Below are the code and all the weights of a small trained network. Each question names an input and a class and asks about switching units off, where a switched-off unit gives its printed mean instead of its output.

import numpy as np


def w(rows, s, z=0):
    codes = np.array(rows[::2]) - 128.0
    scale = np.full(codes.shape[1], s)
    scale[-1] = z or s
    return codes * scale


def f(y):
    return np.maximum(y, 0)


def log_softmax(a):
    a = a - a.max(-1, keepdims=True)
    return a - np.log(np.exp(a).sum(-1, keepdims=True))


def net(x, mask):
    res = np.array(x, float).reshape(1, 6) / 4 @ E
    y = f(res @ A[0][:, :-1].T + A[0][:, -1])
    res = res + np.where(mask, y, B[0][:, -1]) @ B[0][:, :-1]
    return log_softmax(res[-1] @ U[:, :-1].T + U[:, -1])


A, B = {}, {}
E = w([
[146,145,134,148,167,106,150,79,148,134,175,118],'x0',
[172,121,111,116,133,90,125,134,84,134,147,165],'x1',
[225,165,125,173,28,130,18,167,192,168,99,141],'x2',
[116,141,124,214,195,117,225,224,125,66,151,133],'x3',
[104,138,147,131,158,108,143,144,159,168,151,116],'x4',
[159,93,162,179,125,254,161,157,84,208,107,128],'x5',
],0.0098)
A[0] = w([
[142,162,114,94,89,101,36,101,196,133,145,141,120],'N0',
[97,139,84,134,120,102,135,183,176,82,159,129,91],'N1',
[101,112,163,144,167,177,233,150,77,119,138,177,122],'N2',
[25,87,131,5,170,111,180,51,56,97,128,117,189],'N3',
[161,154,124,232,148,72,177,240,173,12,123,157,54],'N4',
[111,132,141,94,112,99,94,138,151,125,125,144,128],'N5',
[126,115,99,161,154,182,211,189,81,100,146,115,118],'N6',
[184,83,160,156,127,215,134,117,86,225,125,116,251],'N7',
],0.011,0.0018)
B[0] = w([
[165,50,193,180,213,46,131,125,142,49,73,111,215],'N0',
[161,93,142,117,52,175,90,112,82,163,69,168,170],'N1',
[160,130,87,184,196,35,144,143,70,45,120,57,226],'N2',
[146,210,127,93,54,221,95,139,172,253,143,177,252],'N3',
[87,206,121,33,107,210,119,83,154,255,172,144,242],'N4',
[218,90,130,174,137,129,119,158,109,90,181,163,160],'N5',
[104,25,146,170,120,87,154,139,107,54,123,117,220],'N6',
[74,213,85,39,84,159,133,114,139,173,162,171,245],'N7',
],0.0072,0.016)
U = w([
[182,190,169,51,67,148,53,122,168,186,103,243,251],'0',
[104,217,95,55,74,181,142,152,82,188,146,203,111],'1',
[178,46,147,201,189,39,157,195,37,2,76,103,38],'2',
],0.0058,0.0014)

Each question gives the input, the list of numbers given to net, and the class t.
The units are the neurons (one row each of A and B). Each row of codes is followed by its name. A weight is (code - 128) times the scale printed after its matrix; where a second scale follows, it is the last column's (A, B and U).
mask holds one flag per neuron, in row order. A switched-off neuron (its flag False) gives its mean, the last column of its row in B, instead of its output. The means were averaged over made-up inputs and are rounded, as every weight is.
A unit's drop is (log p(t) with every unit on - log p(t) with that unit switched off) / (log p(t) with every unit on - log p(t) with every unit switched off).
The circuit of an input: a set's keep is (log p(t) with only the set's units on - log p(t) with every unit switched off) / (log p(t) with every unit on - log p(t) with every unit switched off). Starting from all 8 units, units are removed one at a time, each time the one whose removal leaves the highest keep (on an exact tie, the one counted first), for as long as the keep stays at least 0.8.
circuit, biggest first: the units of the circuit, biggest drop first
unit that matters most: the unit with the biggest drop
top k neurons: the k neurons with the biggest drops, biggest first
drop when u is switched off: that unit's drop, to one decimal
input [-6,-5,8,-6,5,-1], class 2: unit that matters most -> N0
input [6,-1,5,0,1,-4], class 2: circuit, biggest first -> (N3 N0)
input [-3,-4,-8,-6,6,-5], class 0: circuit, biggest first -> (N3 N7)
input [8,4,-1,4,0,7], class 2: top 3 neurons -> (N2 N3 N6)
input [-8,2,6,0,-2,-1], class 2: top 2 neurons -> (N3 N0)
input [-4,-4,5,0,4,-8], class 2: top 2 neurons -> (N0 N3)
input [-4,-2,-5,3,8,3], class 2: drop when N2 is switched off -> 0.9
input [-3,-4,4,-4,-4,-4], class 2: drop when N0 is switched off -> 0.1
input [7,2,-4,4,0,5], class 2: drop when N5 is switched off -> 0.0
input [4,7,3,-8,7,-5], class 2: drop when N0 is switched off -> 0.2
